Below are the code and all the weights of a small trained network. Each question names an input and a class and asks about switching units off, where a switched-off unit gives its printed mean instead of its output.

import numpy as np


def w(rows, s, z=0):
    codes = np.array(rows[::2]) - 128.0
    scale = np.full(codes.shape[1], s)
    scale[-1] = z or s
    return codes * scale


def f(y):
    return y / 2 * (1 + np.tanh(0.7978845608 * (y + 0.044715 * y**3)))


def log_softmax(a):
    a = a - a.max(-1, keepdims=True)
    return a - np.log(np.exp(a).sum(-1, keepdims=True))


def net(x, mask):
    res = np.array(x, float).reshape(1, 5) / 4 @ E
    y = f(res @ A[0][:, :-1].T + A[0][:, -1])
    res = res + np.where(mask, y, B[0][:, -1]) @ B[0][:, :-1]
    return log_softmax(res[-1] @ U[:, :-1].T + U[:, -1])


A, B = {}, {}
E = w([
[51,24,9,6,186,184,113,124,87],'x0',
[51,176,151,225,47,247,136,39,96],'x1',
[26,124,111,207,88,20,229,87,122],'x2',
[198,199,62,86,2,185,164,201,207],'x3',
[168,18,153,115,207,176,183,154,231],'x4',
],0.0097)
A[0] = w([
[123,107,111,161,94,126,215,135,158,1],'n1',
[20,107,155,177,107,109,140,94,120,153],'n2',
[144,242,116,207,54,215,165,95,91,164],'n3',
[119,199,142,141,35,196,119,30,138,211],'n4',
[139,115,142,116,212,236,128,78,210,120],'n5',
[120,46,189,128,145,144,164,127,183,152],'n6',
[32,130,89,91,188,98,120,102,38,207],'n7',
[128,99,84,34,155,127,106,173,42,131],'n8',
[12,125,171,148,115,105,113,91,64,25],'n9',
[80,183,164,163,97,117,100,134,92,182],'n10',
[18,134,178,147,113,115,136,89,53,127],'n11',
[125,160,157,173,33,171,86,101,147,157],'n12',
[174,195,121,102,139,126,96,161,151,64],'n13',
[128,172,116,50,124,136,111,214,89,124],'n14',
[90,115,106,146,110,100,246,150,185,83],'n15',
[105,166,163,173,103,19,156,164,127,203],'n16',
],0.011,0.0038)
B[0] = w([
[51,140,86,169,154,141,197,180,192,170],'n1',
[71,142,125,94,173,129,192,100,205,198],'n2',
[41,210,164,203,49,198,170,238,45,249],'n3',
[59,108,162,153,89,240,198,213,6,228],'n4',
[187,11,196,72,179,180,165,221,83,208],'n5',
[160,95,119,185,200,143,151,201,200,195],'n6',
[80,62,30,179,190,127,48,13,60,213],'n7',
[151,51,30,126,85,151,36,55,97,208],'n8',
[61,158,168,29,183,163,231,26,142,190],'n9',
[136,152,232,137,85,144,210,150,61,191],'n10',
[41,160,143,93,206,167,159,22,166,200],'n11',
[85,131,138,247,135,180,95,231,98,206],'n12',
[212,213,120,99,108,169,165,203,81,176],'n13',
[212,156,91,104,36,132,116,80,131,184],'n14',
[112,121,2,223,125,77,158,126,252,198],'n15',
[198,188,159,217,160,1,106,128,166,229],'n16',
],0.0084,0.019)
U = w([
[186,37,186,77,193,168,138,200,210,253],'0',
[72,197,157,189,60,212,113,196,101,88],'1',
[208,185,67,17,43,151,109,193,176,105],'2',
[190,177,203,151,179,16,107,136,123,10],'3',
[83,63,28,88,160,134,47,90,63,23],'4',
[99,113,45,184,107,56,195,173,252,105],'5',
[42,120,144,94,201,136,148,49,117,225],'6',
],0.012,0.0025)

Each question gives the input, the list of numbers given to net, and the class t.
The units are the neurons (one row each of A and B). Each row of codes is followed by its name. A weight is (code - 128) times the scale printed after its matrix; where a second scale follows, it is the last column's (A, B and U).
mask holds one flag per neuron, in row order. A switched-off neuron (its flag False) gives its mean, the last column of its row in B, instead of its output. The means were averaged over made-up inputs and are rounded, as every weight is.
A unit's drop is (log p(t) with every unit on - log p(t) with that unit switched off) / (log p(t) with every unit on - log p(t) with every unit switched off).
The circuit of an input: a set's keep is (log p(t) with only the set's units on - log p(t) with every unit switched off) / (log p(t) with every unit on - log p(t) with every unit switched off). Starting from the 12 units with the biggest drops (on a tie, the unit counted first), units are removed one at a time, each time the one whose removal leaves the highest keep (on an exact tie, the one counted first), for as long as the keep stays at least 0.8.
units of the circuit, in order: the units of the circuit, biggest drop first
top k neurons: the k neurons with the biggest drops, biggest first
drop of u: that unit's drop, to one decimal
input [2,-6,-3,2,-6], class 2: top 2 neurons	n14, n13
input [-3,4,8,-4,6], class 5: units of the circuit, in order	n15
input [-7,-2,-6,-7,-7], class 3: top 3 neurons	n16, n4, n3
input [-8,-1,6,-5,0], class 3: top 2 neurons	n16, n10
input [-1,-1,3,-3,8], class 0: top 2 neurons	n5, n3
input [7,8,-5,-3,-7], class 6: top 3 neurons	n9, n7, n11
input [5,-4,1,6,4], class 2: top 3 neurons	n7, n14, n16
input [8,2,0,5,-8], class 4: top 2 neurons	n7, n8
input [-4,5,2,-6,6], class 6: top 2 neurons	n11, n9
input [8,-3,-8,4,-2], class 4: top 2 neurons	n8, n3
input [-7,-2,-3,-2,-1], class 3: top 3 neurons	n4, n3, n16
input [4,8,3,-2,-6], class 6: top 4 neurons	n9, n11, n7, n2
input [7,-3,-2,8,5], class 2: drop of n14	0.5
input [8,1,7,4,-1], class 4: units of the circuit, in order	n7
input [8,7,8,4,-1], class 6: drop of n11	0.2
input [8,5,-6,-4,-2], class 4: drop of n11	0.0
